Below is a small trained network, with its code and all its weights. Each question gives an input and a class and asks what happens when units are switched off, that is, made to give their printed mean instead of their output.

import numpy as np


def w(rows, s, z=0):
    codes = np.array(rows[::2]) - 128.0
    scale = np.full(codes.shape[1], s)
    scale[-1] = z or s
    return codes * scale


def norm(h):
    return h / np.sqrt((h * h).mean(-1, keepdims=True) + 1e-5)


def f(y):
    return y / 2 * (1 + np.tanh(0.7978845608 * (y + 0.044715 * y**3)))


def log_softmax(a):
    a = a - a.max(-1, keepdims=True)
    return a - np.log(np.exp(a).sum(-1, keepdims=True))


def net(x, mask):
    res = np.array(x, float).reshape(1, 4) / 4 @ E
    u = 0
    for l in range(4):
        y = f(norm(res) @ A[l][:, :-1].T + A[l][:, -1])
        res = res + np.where(mask[u : u + 8], y, B[l][:, -1]) @ B[l][:, :-1]
        u += 8
    return log_softmax(norm(res)[-1] @ U[:, :-1].T + U[:, -1])


A, B = {}, {}
E = w([
[214,99,91,116,160,119,173,147],'x0',
[119,175,93,17,87,170,160,140],'x1',
[133,147,127,160,104,176,161,136],'x2',
[128,131,139,125,99,102,202,6],'x3',
],0.012)
A[0] = w([
[212,133,137,99,143,118,154,158,24],'L0N0',
[142,110,137,112,130,135,107,187,34],'L0N1',
[134,167,127,192,105,221,189,170,5],'L0N2',
[122,116,121,53,131,8,76,141,5],'L0N3',
[133,161,107,50,139,155,150,150,5],'L0N4',
[143,133,119,195,153,95,114,146,70],'L0N5',
[71,171,150,114,119,137,101,137,36],'L0N6',
[141,131,109,132,119,136,83,175,14],'L0N7',
],0.014,0.0033)
B[0] = w([
[88,74,4,122,132,119,126,126,209],'L0N0',
[127,177,138,136,143,101,164,137,215],'L0N1',
[131,122,148,125,176,232,115,89,217],'L0N2',
[143,131,147,129,178,253,113,81,237],'L0N3',
[154,83,205,138,72,100,121,144,255],'L0N4',
[138,81,181,125,69,117,139,138,228],'L0N5',
[100,72,52,125,116,98,149,134,242],'L0N6',
[125,180,140,143,147,125,172,135,211],'L0N7',
],0.026,0.005)
A[1] = w([
[134,181,142,82,159,82,177,78,27],'L1N0',
[126,104,143,117,195,99,97,145,84],'L1N1',
[139,115,146,52,197,87,83,115,71],'L1N2',
[43,151,112,129,110,131,66,142,23],'L1N3',
[67,153,133,120,115,141,85,136,56],'L1N4',
[105,194,134,120,176,129,100,232,14],'L1N5',
[110,154,130,6,96,158,113,186,1],'L1N6',
[127,151,126,95,104,139,112,136,23],'L1N7',
],0.02,0.0034)
B[1] = w([
[136,174,145,116,157,92,174,114,190],'L1N0',
[210,103,98,206,48,233,164,118,130],'L1N1',
[125,121,115,202,105,212,176,89,124],'L1N2',
[11,110,70,184,120,143,86,98,201],'L1N3',
[139,87,38,173,100,182,126,123,169],'L1N4',
[88,236,180,224,111,143,249,223,254],'L1N5',
[192,60,123,180,9,177,131,120,246],'L1N6',
[207,90,116,211,77,119,73,86,117],'L1N7',
],0.015,0.0047)
A[2] = w([
[144,112,166,225,205,75,53,150,28],'L2N0',
[141,125,141,178,176,112,67,158,75],'L2N1',
[165,111,174,129,76,113,85,151,57],'L2N2',
[115,147,68,172,115,128,135,128,242],'L2N3',
[65,70,146,51,154,138,101,125,135],'L2N4',
[137,145,131,111,160,148,84,232,5],'L2N5',
[96,138,195,68,174,112,207,114,200],'L2N6',
[144,169,125,67,128,83,164,5,89],'L2N7',
],0.017,0.0031)
B[2] = w([
[150,11,110,167,5,220,90,136,171],'L2N0',
[220,127,125,158,99,153,168,21,129],'L2N1',
[165,81,196,87,138,20,86,91,229],'L2N2',
[81,93,163,59,196,72,184,111,243],'L2N3',
[81,170,155,85,165,85,142,164,210],'L2N4',
[150,117,100,213,52,153,193,41,144],'L2N5',
[89,142,151,61,169,49,133,144,249],'L2N6',
[127,234,147,228,94,159,240,190,254],'L2N7',
],0.013,0.0061)
A[3] = w([
[146,170,133,40,55,150,124,138,89],'L3N0',
[119,190,125,85,131,54,130,99,104],'L3N1',
[49,161,97,166,93,100,40,86,125],'L3N2',
[153,145,134,129,43,114,84,112,110],'L3N3',
[216,118,30,134,168,98,131,151,98],'L3N4',
[110,158,130,66,191,87,90,149,213],'L3N5',
[148,169,137,137,170,250,93,49,2],'L3N6',
[136,160,112,139,114,122,122,97,85],'L3N7',
],0.022,0.0041)
B[3] = w([
[66,71,162,212,155,126,91,100,169],'L3N0',
[143,151,126,147,161,169,95,241,188],'L3N1',
[121,105,36,97,132,116,176,86,186],'L3N2',
[213,94,138,142,146,103,95,104,229],'L3N3',
[5,117,52,123,108,99,136,69,172],'L3N4',
[220,121,119,91,182,66,137,187,181],'L3N5',
[102,210,174,48,134,218,44,123,255],'L3N6',
[131,58,94,189,147,212,102,254,118],'L3N7',
],0.019,0.007)
U = w([
[197,45,179,165,69,104,116,102,143],'0',
[121,208,141,185,114,131,216,174,137],'1',
[115,160,138,68,154,214,96,105,162],'2',
[76,77,5,96,142,97,174,106,160],'3',
[188,158,118,70,183,77,110,181,142],'4',
[180,183,47,143,106,86,83,142,1],'5',
],0.016,0.0075)

Each question gives the input, the list of numbers given to net, and the class t.
The units are the neurons (one row each of A and B). Each row of codes is followed by its name. A weight is (code - 128) times the scale printed after its matrix; where a second scale follows, it is the last column's (A, B and U).
mask holds one flag per neuron, layer by layer. A switched-off neuron (its flag False) gives its mean, the last column of its row in B, instead of its output. The means were averaged over made-up inputs and are rounded, as every weight is.
A unit's drop is (log p(t) with every unit on - log p(t) with that unit switched off) / (log p(t) with every unit on - log p(t) with every unit switched off).
The circuit of an input: a set's keep is (log p(t) with only the set's units on - log p(t) with every unit switched off) / (log p(t) with every unit on - log p(t) with every unit switched off). Starting from the 12 units with the biggest drops (on a tie, the unit counted first), units are removed one at a time, each time the one whose removal leaves the highest keep (on an exact tie, the one counted first), for as long as the keep stays at least 0.8.
circuit, biggest first: the units of the circuit, biggest drop first
top k neurons: the k neurons with the biggest drops, biggest first
top k neurons in layer l: the k neurons of layer l with the biggest drops, biggest first
drop of u: that unit's drop, to one decimal
input [-1,2,6,0], class 2: circuit, biggest first : [L0N2]
input [-8,-7,8,4], class 2: top 4 neurons : [L0N4; L0N0; L0N2; L3N6]
input [-2,-7,-4,-8], class 1: top 4 neurons : [L1N5; L0N4; L0N7; L0N1]
input [3,-7,7,-1], class 0: top 2 neurons : [L0N5; L0N3]
input [-8,6,-4,8], class 1: top 3 neurons : [L2N7; L1N0; L0N0]
input [0,1,-3,-3], class 4: top 4 neurons : [L2N6; L0N1; L0N7; L0N3]
input [-3,-3,-8,8], class 1: top 2 neurons : [L2N7; L0N2]
input [-7,-7,8,5], class 2: top 2 neurons : [L0N4; L3N6]
input [-2,3,-3,2], class 4: top 3 neurons : [L0N4; L2N4; L1N6]
input [2,-5,-6,4], class 2: top 3 neurons : [L0N3; L0N4; L3N6]
input [-7,-5,-8,-8], class 1: top 3 neurons : [L1N5; L0N2; L0N7]
input [1,-4,-5,6], class 1: top 2 neurons : [L2N7; L0N4]
input [-6,6,-5,8], class 1: top 2 neurons : [L2N7; L1N0]
input [1,-3,4,2], class 2: top 4 neurons : [L0N2; L2N3; L0N4; L1N0]
input [5,4,2,2], class 3: circuit, biggest first : [L0N0]
input [-4,0,-3,-2], class 3: top 2 neurons in layer 0 : [L0N6; L0N2]
input [0,-3,-8,-8], class 1: top 4 neurons : [L1N5; L0N1; L0N7; L0N2]
input [7,-1,5,-1], class 3: top 2 neurons in layer 0 : [L0N0; L0N3]
input [-8,-4,2,7], class 3: top 2 neurons in layer 1 : [L1N3; L1N4]
input [-3,5,-1,-5], class 0: circuit, biggest first : [L1N6]
input [3,7,6,0], class 0: top 2 neurons in layer 0 : [L0N4; L0N3]
input [-8,7,-3,-8], class 1: top 2 neurons in layer 1 : [L1N5; L1N6]
input [7,-4,4,6], class 3: top 2 neurons in layer 0 : [L0N0; L0N1]
input [-2,0,7,-4], class 2: drop of L0N2 : 3.3
input [1,-5,-6,-8], class 1: drop of L0N4 : 0.1
input [-1,-6,4,-3], class 0: drop of L0N5 : 1.1
input [4,-1,-5,-1], class 2: circuit, biggest first : [L0N3]
input [7,-4,4,-6], class 3: drop of L1N1 : 0.0
